Below are the code and all the weights of a small trained network. Each question names an input and a class and asks about switching units off, where a switched-off unit gives its printed mean instead of its output.

import numpy as np


def w(rows, s, z=0):
    codes = np.array(rows[::2]) - 128.0
    scale = np.full(codes.shape[1], s)
    scale[-1] = z or s
    return codes * scale


def f(y):
    return np.maximum(y, 0)


def log_softmax(a):
    a = a - a.max(-1, keepdims=True)
    return a - np.log(np.exp(a).sum(-1, keepdims=True))


def net(x, mask):
    res = np.array(x, float).reshape(1, 7) / 4 @ E
    y = f(res @ A[0][:, :-1].T + A[0][:, -1])
    res = res + np.where(mask, y, B[0][:, -1]) @ B[0][:, :-1]
    return log_softmax(res[-1] @ U[:, :-1].T + U[:, -1])


A, B = {}, {}
E = w([
[46,147,143,92,110,112,156,187,111],'x0',
[98,167,245,216,84,201,223,111,143],'x1',
[74,76,71,154,39,98,76,222,143],'x2',
[99,187,167,109,87,41,46,149,126],'x3',
[195,217,94,157,144,119,94,100,160],'x4',
[88,122,87,137,138,208,2,68,168],'x5',
[235,131,201,73,28,176,51,143,52],'x6',
],0.0094)
A[0] = w([
[85,162,91,161,122,78,55,196,165,130],'N0',
[195,74,61,157,68,152,162,156,133,177],'N1',
[149,138,77,115,140,109,96,138,93,166],'N2',
[107,154,141,113,61,164,154,129,29,150],'N3',
[165,79,38,188,135,176,152,158,128,191],'N4',
[124,116,115,120,120,249,23,56,170,191],'N5',
[113,113,189,132,83,151,110,145,49,204],'N6',
[121,220,186,218,117,124,152,146,176,172],'N7',
[73,134,129,92,214,54,173,169,155,121],'N8',
[70,109,67,154,158,112,177,162,177,112],'N9',
[150,130,79,126,121,165,118,128,137,81],'N10',
[39,90,64,107,209,97,153,128,189,71],'N11',
[177,124,138,102,142,134,157,76,97,103],'N12',
[126,77,100,79,83,80,84,183,109,123],'N13',
[70,157,96,148,98,92,68,142,162,108],'N14',
[149,134,146,156,135,109,141,164,158,87],'N15',
[99,122,159,108,100,140,141,121,92,129],'N16',
[84,88,88,103,95,92,47,188,100,199],'N17',
[178,175,154,145,112,178,103,138,109,123],'N18',
[120,130,130,133,146,195,41,79,138,121],'N19',
[94,131,145,124,127,155,77,33,152,255],'N20',
[136,200,158,199,105,139,164,128,149,138],'N21',
[229,228,93,22,177,85,68,115,69,202],'N22',
[123,173,95,117,80,107,108,131,163,65],'N23',
[150,114,162,92,101,165,146,154,75,111],'N24',
[74,111,68,95,71,107,105,145,55,181],'N25',
[65,109,84,93,155,134,162,112,159,158],'N26',
[137,115,211,64,68,182,137,195,100,125],'N27',
],0.012,0.0037)
B[0] = w([
[120,133,97,65,96,73,126,160,125,197],'N0',
[193,174,213,166,133,163,186,129,51,188],'N1',
[129,120,135,146,152,90,135,149,168,172],'N2',
[164,123,153,142,151,102,150,178,109,194],'N3',
[160,137,139,140,114,174,154,122,81,202],'N4',
[76,117,12,160,71,149,50,128,92,248],'N5',
[171,104,112,113,183,120,132,183,124,203],'N6',
[111,188,108,128,63,125,162,63,122,228],'N7',
[116,103,100,151,140,188,105,101,107,206],'N8',
[160,131,131,118,107,169,108,116,81,217],'N9',
[136,143,113,127,88,159,144,151,105,155],'N10',
[170,33,156,144,141,242,107,136,105,224],'N11',
[78,144,90,101,113,93,110,142,117,180],'N12',
[139,102,224,56,154,93,125,130,172,206],'N13',
[116,136,89,77,86,99,125,156,129,186],'N14',
[104,118,124,106,92,122,136,92,146,149],'N15',
[131,120,156,149,115,140,136,158,97,165],'N16',
[148,132,106,64,147,71,134,160,139,222],'N17',
[139,117,102,117,133,166,124,133,101,188],'N18',
[79,126,63,147,104,160,100,104,112,201],'N19',
[111,166,91,155,91,151,126,138,95,199],'N20',
[112,194,119,106,86,86,148,84,130,209],'N21',
[147,141,37,130,190,113,182,179,160,252],'N22',
[103,163,112,113,100,107,145,144,98,156],'N23',
[156,131,128,130,137,105,111,156,123,188],'N24',
[150,109,150,87,151,112,121,159,135,199],'N25',
[141,97,139,158,117,188,122,154,115,193],'N26',
[176,107,149,127,207,92,132,176,119,220],'N27',
],0.011,0.017)
U = w([
[107,123,138,206,143,123,74,174,90,14],'0',
[104,183,33,72,110,37,136,147,136,176],'1',
[114,80,76,153,217,166,149,111,205,39],'2',
[144,69,178,38,105,117,42,135,107,57],'3',
[170,119,167,141,86,133,55,87,189,35],'4',
[254,120,165,117,186,126,172,220,84,166],'5',
[122,135,61,207,86,215,108,90,53,252],'6',
[153,205,238,174,93,117,214,30,109,111],'7',
],0.0091,0.0025)

Each question gives the input, the list of numbers given to net, and the class t.
The units are the neurons (one row each of A and B). Each row of codes is followed by its name. A weight is (code - 128) times the scale printed after its matrix; where a second scale follows, it is the last column's (A, B and U).
mask holds one flag per neuron, in row order. A switched-off neuron (its flag False) gives its mean, the last column of its row in B, instead of its output. The means were averaged over made-up inputs and are rounded, as every weight is.
A unit's drop is (log p(t) with every unit on - log p(t) with that unit switched off) / (log p(t) with every unit on - log p(t) with every unit switched off).
The circuit of an input: a set's keep is (log p(t) with only the set's units on - log p(t) with every unit switched off) / (log p(t) with every unit on - log p(t) with every unit switched off). Starting from the 12 units with the biggest drops (on a tie, the unit counted first), units are removed one at a time, each time the one whose removal leaves the highest keep (on an exact tie, the one counted first), for as long as the keep stays at least 0.8.
circuit, biggest first: the units of the circuit, biggest drop first
k most important neurons: the k neurons with the biggest drops, biggest first
drop when u is switched off: that unit's drop, to one decimal
input [3,3,5,6,-8,-5,-5], class 5: 2 most important neurons	[N5 N19]
input [-2,-7,-3,-8,3,-7,-7], class 6: circuit, biggest first	[N8]
input [2,1,5,1,-4,5,5], class 5: 2 most important neurons	[N27 N6]
input [8,7,8,0,-3,-2,-5], class 5: 2 most important neurons	[N5 N19]
input [-7,-5,4,1,-8,8,0], class 3: 4 most important neurons	[N13 N17 N22 N11]
input [-1,1,-5,4,1,-2,-2], class 1: 2 most important neurons	[N1 N11]
input [7,-6,-3,0,2,4,-5], class 6: 2 most important neurons	[N11 N8]
input [-5,4,-5,6,3,-4,0], class 1: 3 most important neurons	[N1 N22 N11]
input [0,7,6,7,-4,6,5], class 1: 2 most important neurons	[N5 N11]
input [-3,-4,6,4,-5,6,-3], class 3: 3 most important neurons	[N11 N13 N22]
input [-1,-5,2,-4,-3,-5,-8], class 6: 2 most important neurons	[N8 N27]
input [3,6,-1,1,0,-5,0], class 7: drop when N7 is switched off	0.2
input [-2,6,2,7,4,3,6], class 1: drop when N14 is switched off	0.0
input [-5,5,-7,3,6,3,6], class 6: circuit, biggest first	[N5]
input [-7,5,-3,8,5,0,-2], class 1: drop when N8 is switched off	0.1
